Below is a small trained network, with its code and all its weights. Each question gives an input and a target symbol and asks what happens when units are switched off, that is, made to give their printed mean instead of their output.

import numpy as np


def w(rows, s, z=0):
    codes = np.array(rows[::2]) - 128.0
    scale = np.full(codes.shape[1], s)
    scale[-1] = z or s
    return codes * scale


def f(y):
    return y / 2 * (1 + np.tanh(0.7978845608 * (y + 0.044715 * y**3)))


def softmax(a):
    e = np.exp(a - a.max(-1, keepdims=True))
    return e / e.sum(-1, keepdims=True)


def log_softmax(a):
    a = a - a.max(-1, keepdims=True)
    return a - np.log(np.exp(a).sum(-1, keepdims=True))


def net(x, mask):
    ids = ['αβζξσψ'.index(c) for c in x.split()]
    T = len(ids)
    res = E[ids] + P[:T]
    u = 0
    for l in range(3):
        q, k, v = (res @ M[l].T for M in (Q, K, V))
        z = softmax(np.where(np.tri(T) > 0, q @ k.T / 2**0.5, -1e9)) @ v
        res = res + np.where(mask[u], z, O[l][:, -1]) @ O[l][:, :-1]
        u += 1
        y = f(res @ A[l][:, :-1].T + A[l][:, -1])
        res = res + np.where(mask[u : u + 12], y, B[l][:, -1]) @ B[l][:, :-1]
        u += 12
    return log_softmax(res[-1] @ U[:, :-1].T + U[:, -1])


Q, K, V, O, A, B = {}, {}, {}, {}, {}, {}
E = w([
[120,169,110,150],'α',
[194,191,103,185],'β',
[82,154,159,138],'ζ',
[62,125,188,152],'ξ',
[168,83,126,116],'σ',
[193,121,79,8],'ψ',
],0.012)
P = w([
[2,94,118,80],'0',
[182,72,151,144],'1',
[94,158,61,220],'2',
[133,242,214,52],'3',
[191,76,144,123],'4',
[126,139,64,200],'5',
[132,238,223,98],'6',
[192,73,123,79],'7',
[157,142,67,188],'8',
[121,215,217,111],'9',
[189,76,131,95],'10',
],0.0078)
Q[0] = w([
[14,38,199,220],'L0H0',
[3,30,155,20],'L0H0',
],0.0023)
K[0] = w([
[10,30,128,154],'L0H0',
[91,72,6,2],'L0H0',
],0.0041)
V[0] = w([
[34,223,3,160],'L0H0',
[127,144,182,205],'L0H0',
],0.004)
O[0] = w([
[33,237,79,38,6],'L0H0',
[232,84,61,1,208],'L0H0',
],0.0046,0.00022)
A[0] = w([
[136,187,148,199,251],'L0N0',
[90,126,98,214,195],'L0N1',
[67,105,93,169,192],'L0N2',
[130,156,128,185,159],'L0N3',
[142,181,158,131,96],'L0N4',
[1,178,150,133,88],'L0N5',
[158,102,47,112,209],'L0N6',
[124,37,150,130,155],'L0N7',
[133,140,74,74,161],'L0N8',
[171,64,95,134,201],'L0N9',
[101,52,150,112,125],'L0N10',
[121,151,177,82,129],'L0N11',
],0.0099,0.002)
B[0] = w([
[114,192,92,138,254],'L0N0',
[157,152,67,165,186],'L0N1',
[164,112,51,119,160],'L0N2',
[118,172,85,148,167],'L0N3',
[113,165,159,127,159],'L0N4',
[254,62,114,204,249],'L0N5',
[156,91,55,78,209],'L0N6',
[57,17,182,121,188],'L0N7',
[166,171,92,68,152],'L0N8',
[115,50,101,102,232],'L0N9',
[92,37,170,87,157],'L0N10',
[152,152,200,152,180],'L0N11',
],0.0072,0.0025)
Q[1] = w([
[188,157,254,56],'L1H0',
[30,67,60,168],'L1H0',
],0.005)
K[1] = w([
[242,177,144,81],'L1H0',
[2,135,173,208],'L1H0',
],0.0064)
V[1] = w([
[168,50,2,2],'L1H0',
[207,138,145,197],'L1H0',
],0.0042)
O[1] = w([
[255,132,193,22,255],'L1H0',
[95,96,58,186,176],'L1H0',
],0.0074,0.0021)
A[1] = w([
[122,152,111,152,176],'L1N0',
[133,153,191,84,106],'L1N1',
[246,105,122,146,99],'L1N2',
[82,163,166,161,210],'L1N3',
[168,69,133,169,123],'L1N4',
[34,92,190,133,179],'L1N5',
[181,137,157,99,46],'L1N6',
[114,193,108,165,74],'L1N7',
[116,138,48,154,107],'L1N8',
[107,149,58,158,254],'L1N9',
[70,165,130,151,7],'L1N10',
[179,61,134,129,160],'L1N11',
],0.011,0.0049)
B[1] = w([
[165,150,129,142,165],'L1N0',
[83,211,134,100,175],'L1N1',
[42,142,86,167,245],'L1N2',
[182,108,240,113,177],'L1N3',
[37,83,108,149,197],'L1N4',
[66,188,186,40,173],'L1N5',
[43,179,106,168,160],'L1N6',
[116,97,206,128,167],'L1N7',
[151,195,140,56,177],'L1N8',
[207,185,96,94,228],'L1N9',
[2,122,151,216,115],'L1N10',
[59,83,102,124,254],'L1N11',
],0.008,0.0059)
Q[2] = w([
[245,54,155,211],'L2H0',
[83,145,255,181],'L2H0',
],0.0043)
K[2] = w([
[252,18,191,161],'L2H0',
[124,85,21,165],'L2H0',
],0.003)
V[2] = w([
[118,253,199,234],'L2H0',
[188,69,75,35],'L2H0',
],0.0043)
O[2] = w([
[174,177,203,249,2],'L2H0',
[86,163,40,2,194],'L2H0',
],0.0063,0.0019)
A[2] = w([
[97,79,214,45,198],'L2N0',
[56,160,120,22,56],'L2N1',
[159,169,135,103,121],'L2N2',
[252,152,184,254,64],'L2N3',
[134,7,222,168,117],'L2N4',
[52,33,203,186,59],'L2N5',
[203,221,188,93,140],'L2N6',
[115,160,36,91,98],'L2N7',
[36,25,179,148,2],'L2N8',
[244,167,223,107,206],'L2N9',
[53,30,73,181,106],'L2N10',
[124,122,20,169,206],'L2N11',
],0.0068,0.006)
B[2] = w([
[126,155,127,92,254],'L2N0',
[150,170,122,209,198],'L2N1',
[109,110,146,129,164],'L2N2',
[90,87,79,204,182],'L2N3',
[118,180,208,159,178],'L2N4',
[182,186,217,168,189],'L2N5',
[63,77,126,133,248],'L2N6',
[150,137,206,207,178],'L2N7',
[254,198,171,156,209],'L2N8',
[131,49,116,89,251],'L2N9',
[79,47,158,155,235],'L2N10',
[179,158,77,189,217],'L2N11',
],0.0072,0.0082)
U = w([
[212,194,106,184,108],'α',
[213,80,89,113,237],'β',
[49,32,62,173,84],'ζ',
[109,82,175,190,26],'ξ',
[112,32,131,2,254],'σ',
[102,233,162,150,36],'ψ',
],0.0086,0.0037)

Each question gives the input, a string of symbols that net reads in full, and the target symbol t.
The units are the heads (2 rows each of Q, K, V and O) and the neurons (one row each of A and B). Each row of codes is followed by its name. A weight is (code - 128) times the scale printed after its matrix; where a second scale follows, it is the last column's (O, A, B and U).
mask holds one flag per unit, layer by layer, with each layer's heads first. A switched-off unit (its flag False) gives its mean, the last column of its rows in O or B, instead of its output. The means were averaged over made-up inputs and are rounded, as every weight is.
A unit's drop is (log p(t) with every unit on - log p(t) with that unit switched off) / (log p(t) with every unit on - log p(t) with every unit switched off).
The circuit of an input: a set's keep is (log p(t) with only the set's units on - log p(t) with every unit switched off) / (log p(t) with every unit on - log p(t) with every unit switched off). Starting from the 12 units with the biggest drops (on a tie, the unit counted first), units are removed one at a time, each time the one whose removal leaves the highest keep (on an exact tie, the one counted first), for as long as the keep stays at least 0.8.
circuit, biggest first: the units of the circuit, biggest drop first
unit that matters most: the unit with the biggest drop
k most important neurons: the k neurons with the biggest drops, biggest first
k most important neurons of layer l: the k neurons of layer l with the biggest drops, biggest first
input ζ ζ α β, target ζ: 3 most important neurons : [L2N3, L2N6, L2N9]
input σ σ ζ σ α σ ζ σ σ ζ ξ, target ψ: 2 most important neurons : [L1N5, L2N1]
input σ ψ ζ ζ β ζ σ β σ, target ζ: unit that matters most : L2N8
input ζ ξ σ σ β ψ, target α: circuit, biggest first : [L2N9, L2N6, L2N10]
input α α ζ σ σ σ ψ σ, target ξ: 4 most important neurons : [L2N10, L2N8, L2N5, L1N11]
input ζ α ζ ξ, target ξ: 3 most important neurons : [L0N5, L0N9, L0N6]
input ζ ξ ξ ζ, target ξ: 2 most important neurons : [L0N6, L0N9]
input σ ξ ζ ξ ξ ζ ζ, target ξ: 4 most important neurons of layer 0 : [L0N5, L0N6, L0N11, L0N9]
input α β β σ ζ α ζ, target ζ: 4 most important neurons : [L2N3, L0N5, L2N9, L2N6]
input β α ζ σ σ ζ ξ, target σ: 2 most important neurons : [L2N9, L1N3]
input ζ σ α, target α: 2 most important neurons of layer 0 : [L0N5, L0N2]
input σ σ ζ ζ ψ, target ζ: 3 most important neurons of layer 1 : [L1N2, L1N6, L1N11]
input σ ζ ξ β, target ξ: 2 most important neurons of layer 1 : [L1N10, L1N5]
input σ α α ξ ζ, target σ: unit that matters most : L1N2
input ψ β ζ, target α: 4 most important neurons : [L0N5, L0N2, L0N1, L2N10]
input β σ ξ α β σ ζ, target σ: 2 most important neurons : [L2N9, L1N3]
input σ ξ α σ β β ξ α σ ψ, target ψ: 3 most important neurons : [L1N6, L1N1, L0N8]
input ζ ζ α α, target ζ: 3 most important neurons of layer 0 : [L0N9, L0N6, L0N7]
input β ζ σ, target α: 2 most important neurons of layer 1 : [L1N3, L1N9]
input σ σ σ σ β σ ξ, target σ: unit that matters most : L2H0
input ζ ψ ψ σ β σ ψ, target ψ: 2 most important neurons : [L1N6, L1N1]
input σ σ ζ β, target σ: 3 most important neurons : [L2N9, L1N3, L1N7]
input ψ β ξ, target α: 3 most important neurons : [L0N5, L0N2, L0N1]
input σ ξ ξ β ψ σ σ, target ψ: 3 most important neurons : [L1N6, L1N1, L0N6]
input ξ ζ ζ σ σ ψ σ β σ β, target σ: 2 most important neurons : [L2N9, L0N5]
input σ ζ ξ α σ α, target β: 3 most important neurons of layer 2 : [L2N9, L2N6, L2N1]
input σ α ψ σ, target ψ: unit that matters most : L1H0
input ψ ξ σ σ β ζ α, target ζ: 3 most important neurons of layer 0 : [L0N5, L0N7, L0N10]
input σ ξ ζ β, target ξ: 3 most important neurons of layer 1 : [L1N5, L1N10, L1N7]
